Below are the code and all the weights of a small trained network. Each question names an input and a class and asks about switching units off, where a switched-off unit gives its printed mean instead of its output.

import numpy as np


def w(rows, s, z=0):
    codes = np.array(rows[::2]) - 128.0
    scale = np.full(codes.shape[1], s)
    scale[-1] = z or s
    return codes * scale


def norm(h):
    return h / np.sqrt((h * h).mean(-1, keepdims=True) + 1e-5)


def f(y):
    return np.maximum(y, 0)


def log_softmax(a):
    a = a - a.max(-1, keepdims=True)
    return a - np.log(np.exp(a).sum(-1, keepdims=True))


def net(x, mask):
    res = np.array(x, float).reshape(1, 7) / 4 @ E
    u = 0
    for l in range(4):
        y = f(norm(res) @ A[l][:, :-1].T + A[l][:, -1])
        res = res + np.where(mask[u : u + 8], y, B[l][:, -1]) @ B[l][:, :-1]
        u += 8
    return log_softmax(norm(res)[-1] @ U[:, :-1].T + U[:, -1])


A, B = {}, {}
E = w([
[74,56,145,69,140,119,118,169,118,220,111],'x0',
[122,137,132,125,130,130,123,139,129,124,131],'x1',
[128,132,132,125,125,125,123,129,125,126,128],'x2',
[117,105,73,159,130,4,121,175,125,131,170],'x3',
[128,142,128,123,122,115,127,120,132,132,120],'x4',
[65,104,91,118,181,115,62,57,159,101,131],'x5',
[130,116,126,134,131,136,130,131,131,129,132],'x6',
],0.018)
A[0] = w([
[132,153,158,172,90,225,138,98,154,38,56,165],'0.n1',
[238,199,79,167,109,144,123,121,102,119,106,73],'0.n2',
[152,177,105,255,129,89,118,125,143,72,186,94],'0.n3',
[131,103,57,85,117,188,137,129,65,127,150,103],'0.n4',
[137,123,97,161,85,94,168,179,88,127,149,2],'0.n5',
[78,78,175,53,123,159,144,125,130,168,86,86],'0.n6',
[123,170,96,166,127,142,68,40,156,76,166,37],'0.n7',
[108,117,119,91,186,142,46,51,136,123,149,75],'0.n8',
],0.0078,0.0045)
B[0] = w([
[213,173,145,57,252,108,156,147,134,156,192,255],'0.n1',
[61,97,220,91,103,139,191,103,182,50,91,211],'0.n2',
[116,83,71,118,43,168,137,125,125,83,56,233],'0.n3',
[127,142,93,108,113,140,190,101,150,123,86,149],'0.n4',
[190,156,164,126,117,94,93,155,255,146,126,182],'0.n5',
[89,174,126,145,45,163,77,168,170,108,16,226],'0.n6',
[136,116,84,116,156,192,138,86,27,127,201,192],'0.n7',
[123,111,199,161,145,143,99,142,244,111,101,208],'0.n8',
],0.0078,0.0073)
A[1] = w([
[134,130,97,254,62,100,134,134,110,60,153,137],'1.n1',
[84,119,78,156,151,125,87,75,117,101,156,2],'1.n2',
[108,82,160,213,134,107,146,122,151,81,135,78],'1.n3',
[32,101,51,136,162,114,82,94,79,78,145,13],'1.n4',
[133,104,136,120,164,86,134,144,134,162,138,46],'1.n5',
[107,169,84,126,145,82,86,111,82,98,131,41],'1.n6',
[95,116,121,207,140,72,72,177,136,230,176,10],'1.n7',
[118,112,108,86,156,114,117,156,98,164,148,22],'1.n8',
],0.0095,0.0042)
B[1] = w([
[2,133,86,153,42,133,126,133,231,153,106,255],'1.n1',
[230,176,104,154,107,151,109,178,96,165,156,187],'1.n2',
[67,197,128,69,82,101,149,110,71,118,192,177],'1.n3',
[195,178,30,117,123,135,54,126,32,168,122,222],'1.n4',
[109,83,119,170,181,115,170,123,131,149,122,163],'1.n5',
[127,113,89,148,125,170,159,99,125,159,154,165],'1.n6',
[152,167,161,203,230,104,185,91,144,167,119,221],'1.n7',
[134,134,137,205,147,111,157,87,169,127,61,151],'1.n8',
],0.0091,0.0056)
A[2] = w([
[136,91,153,201,96,46,164,208,165,109,130,1],'2.n1',
[104,61,92,127,145,2,93,222,119,226,133,86],'2.n2',
[56,79,114,100,224,121,52,27,167,87,111,92],'2.n3',
[213,139,189,138,179,170,140,82,149,70,211,69],'2.n4',
[152,132,86,207,88,17,107,156,125,57,122,149],'2.n5',
[147,151,150,121,69,150,55,122,125,184,89,32],'2.n6',
[156,57,153,105,136,145,130,155,133,157,187,21],'2.n7',
[103,151,187,137,134,176,86,161,82,201,92,27],'2.n8',
],0.0098,0.0029)
B[2] = w([
[82,120,164,95,73,191,136,139,170,67,171,219],'2.n1',
[212,242,186,164,175,121,119,48,54,21,83,255],'2.n2',
[83,131,144,123,132,155,31,102,158,13,179,224],'2.n3',
[102,168,127,225,137,1,118,79,84,142,89,222],'2.n4',
[72,56,61,70,67,200,131,143,138,176,190,230],'2.n5',
[136,72,112,83,159,116,147,181,120,157,162,182],'2.n6',
[174,144,146,146,133,62,119,97,148,171,132,137],'2.n7',
[153,52,74,108,117,145,145,142,116,168,160,204],'2.n8',
],0.0098,0.0083)
A[3] = w([
[113,137,124,139,202,154,53,75,141,141,101,154],'3.n1',
[120,159,183,189,73,72,254,147,147,118,108,199],'3.n2',
[68,104,168,117,103,155,47,176,180,114,150,1],'3.n3',
[112,183,145,162,126,83,118,109,157,112,158,96],'3.n4',
[136,41,168,91,124,192,56,148,178,159,91,97],'3.n5',
[158,197,198,195,136,139,120,90,114,96,164,71],'3.n6',
[152,151,172,124,150,131,237,158,98,147,59,117],'3.n7',
[197,72,138,69,54,148,199,212,142,253,129,29],'3.n8',
],0.011,0.0026)
B[3] = w([
[16,104,105,141,125,84,174,149,163,107,58,211],'3.n1',
[198,61,249,11,80,112,149,176,216,173,132,247],'3.n2',
[106,112,210,125,64,106,194,99,197,125,89,185],'3.n3',
[138,85,155,144,180,210,86,130,89,172,70,185],'3.n4',
[95,84,135,68,94,168,198,161,204,98,172,203],'3.n5',
[165,141,145,158,187,41,140,215,31,141,55,233],'3.n6',
[196,95,158,130,71,162,154,160,99,203,228,219],'3.n7',
[71,140,7,205,254,153,42,69,72,192,147,230],'3.n8',
],0.0098,0.012)
U = w([
[250,137,221,105,125,94,175,165,99,154,120,153],'0',
[67,97,151,53,54,151,149,146,223,89,136,239],'1',
[115,174,119,182,217,78,98,83,80,66,64,110],'2',
[116,161,10,147,53,132,91,94,116,110,187,4],'3',
[135,97,84,108,156,193,129,151,110,218,176,50],'4',
],0.02,0.0032)

Each question gives the input, the list of numbers given to net, and the class t.
The units are the neurons (one row each of A and B). Each row of codes is followed by its name. A weight is (code - 128) times the scale printed after its matrix; where a second scale follows, it is the last column's (A, B and U).
mask holds one flag per neuron, layer by layer. A switched-off neuron (its flag False) gives its mean, the last column of its row in B, instead of its output. The means were averaged over made-up inputs and are rounded, as every weight is.
A unit's drop is (log p(t) with every unit on - log p(t) with that unit switched off) / (log p(t) with every unit on - log p(t) with every unit switched off).
The circuit of an input: a set's keep is (log p(t) with only the set's units on - log p(t) with every unit switched off) / (log p(t) with every unit on - log p(t) with every unit switched off). Starting from the 12 units with the biggest drops (on a tie, the unit counted first), units are removed one at a time, each time the one whose removal leaves the highest keep (on an exact tie, the one counted first), for as long as the keep stays at least 0.8.
circuit, biggest first: the units of the circuit, biggest drop first
most important unit: the unit with the biggest drop
top k neurons: the k neurons with the biggest drops, biggest first
top k neurons in layer l: the k neurons of layer l with the biggest drops, biggest first
drop of u: that unit's drop, to one decimal
input [8,7,-8,6,-2,-2,-4], class 0: most important unit	2.n2
input [0,8,7,3,6,-8,-8], class 1: circuit, biggest first	[0.n1; 2.n5; 3.n6]
input [2,2,3,1,1,0,7], class 0: top 2 neurons in layer 2	[2.n2; 2.n3]
input [7,6,-6,-7,2,0,-1], class 4: top 4 neurons in layer 2	[2.n8; 2.n3; 2.n6; 2.n1]
input [0,5,0,-7,5,3,3], class 2: top 2 neurons	[0.n1; 2.n4]
input [1,-8,8,-4,-7,0,-5], class 4: top 2 neurons	[2.n2; 0.n6]
input [6,7,1,-5,5,0,-1], class 4: top 3 neurons in layer 2	[2.n3; 2.n8; 2.n6]
input [1,1,5,-5,-7,-8,7], class 4: top 2 neurons	[3.n8; 2.n2]
input [-8,-6,-8,2,4,0,1], class 1: top 2 neurons	[0.n2; 3.n8]
input [1,-4,-1,-3,0,0,6], class 4: top 3 neurons	[0.n6; 2.n3; 2.n2]
input [2,-5,-4,-3,4,0,7], class 4: top 2 neurons	[3.n8; 2.n3]
input [-7,1,0,4,2,1,-3], class 3: top 3 neurons	[0.n7; 3.n2; 1.n4]
input [-5,-6,-2,1,4,2,1], class 3: top 2 neurons	[0.n3; 0.n7]
input [2,2,8,6,1,7,4], class 2: circuit, biggest first	[2.n2]
input [-5,-2,-2,7,2,0,4], class 1: top 3 neurons	[1.n1; 3.n8; 0.n5]
input [-5,2,6,0,-6,1,8], class 2: top 2 neurons	[0.n1; 0.n7]
input [3,-6,-2,0,2,0,3], class 4: top 3 neurons	[0.n6; 2.n3; 3.n8]
input [-8,5,0,2,-8,3,-8], class 3: drop of 0.n7	0.2
input [-3,-6,-3,1,-8,-2,-8], class 1: drop of 0.n3	1.1
input [4,8,-3,-4,6,-3,-1], class 4: circuit, biggest first	[3.n8]
input [6,-8,-8,-6,4,-2,-8], class 4: drop of 3.n8	0.6
